A =
[[-14.84  13.56  -5.73  12.06  -7.71 -11.78]
 [ -5.89  -1.63   4.85  -2.81   5.81  -0.35]]
The last entry in the row that holds the smallest entry -> -11.78
Read off the third largest entry.
Answer: 5.81
The entry just left of the largest entry -> -14.84
The fifth entry, reading row by row -> -7.71
Read off the entry just right of the smallest entry.
Answer: 13.56
The entry just left of 12.06 is -5.73
The 3rd entry from the end, reading row by row: -2.81

[[24, -9, 2, 11],
 [-6, 10, 7, -1],
 [3, 4, -2, 3],
 [-6, -15, -4, -29],
 [-6, 10, 0, -13],
 [-18, 32, -2, 11],
 [24, 10, 7, 19],
 [-6, -6, 13, -13],
 [-1, 19, -3, -21],
 [28, -2, -7, -13],
 [28, 16, -3, -41],
 [-22, 1, -4, -13],
 [28, 7, 2, -1],
 [-6, 26, -1, -5]]
Report the 3rd entry on the main diagonal.
-2
The top entry of the column that holds the smallest entry is 11
The 2nd entry from the end, reading row by row is -1
Report the entry just right of the largest entry.
-2
Report the first entry on the main diagonal.
24
Report the entry directly below the largest entry.
10
Report the entry directly above 1.
16
Report the first entry in the row that holds the smallest entry.
28
The entry directly above the smallest entry -> -13
The entry just right of 0 -> -13
The last entry, reading row by row -> -5
Report the fifth entry from the end, reading row by row.
-1
The second entry, reading row by row -> -9
The entry just left of -41 is -3
Report the entry directly below -15.
10
Report the bottom entry of the column that holds the largest entry.
26
The fifth entry in reading order: -6
The entry directly below the smallest entry is -13
Report the 3rd smallest entry.
-22
Report the entry just left of the largest entry.
-18
Report the smallest entry in the last column.
-41
Report the maximum.
32
The entry in the bottom-left corner is -6
The last entry of the largest entry's row is 11
Report the 2nd smallest entry.
-29
Report the third entry in reading order.
2
The entry just left of 4: 3
Report the second entry on the main diagonal.
10
Report the third entry on the diagonal from the top-right corner.
4

Questions about the matrix below.
1) What is the smallest entry in the last row?
2) What is the 4th entry from the end, reading row by row?
3) What is the third-last entry, reading row by row?
4) What is the largest entry in the first column?
5) What is the bottom-right entry?
6) What is the top-left entry?
7) What is the 3rd entry on the main diagonal?
8) What is the bottom-left entry?
-20	-17	20	-16	-16	18	12	0	-14
18	21	29	25	-1	-4	-11	-2	16
-20	-33	-18	-10	-4	-4	-5	-15	1
6	12	42	33	-6	-24	1	-34	-4
-3	-6	-3	1	-1	-4	-4	-6	3
14	1	-21	9	21	-11	-1	-12	2
23	26	32	26	8	-4	2	-7	2
16	13	13	23	2	-7	-16	-4	20
6	8	18	2	8	7	17	-4	-16
1	10	46	32	-14	-24	-2	-34	-1
20	15	-3	-2	27	11	22	3	-18
20	18	8	8	12	8	0	9	6
-28	-34	-29	-26	-22	15	-22	14	21
-34	-36	-20	-30	-28	20	-16	16	14
-10	-7	20	-9	-11	17	6	5	-5
-16	-31	-36	-13	-4	-1	-19	0	17
1) -36
2) -1
3) -19
4) 23
5) 17
6) -20
7) -18
8) -16

m =
array([[6, 2, 4, 4, 5, 4, 3, 5],
       [4, 6, 3, 6, 4, 2, 4, 4],
       [2, 5, 4, 6, 1, 3, 6, 2],
       [6, 3, 6, 2, 7, 4, 4, 4],
       [5, 4, 6, 3, 4, 6, 2, 4]])
Counting starts at 1.
Report the entry just left of the smallest entry.
A: 6
Report the entry at row 1, column 3.
A: 4
The maximum: 7
Report the entry in row 3 and column 1.
A: 2
The bottom-right entry is 4
Report the entry in the top-left corner.
A: 6
Report the top-right entry.
A: 5
The entry in row 1 and column 2: 2
Report the top entry of the column that holds the largest entry.
A: 5
The entry in row 2 and column 1: 4
The entry just right of the largest entry -> 4
Report the minimum.
A: 1
Report the entry at row 2, column 3.
A: 3
Report the entry in row 3 and column 3.
A: 4
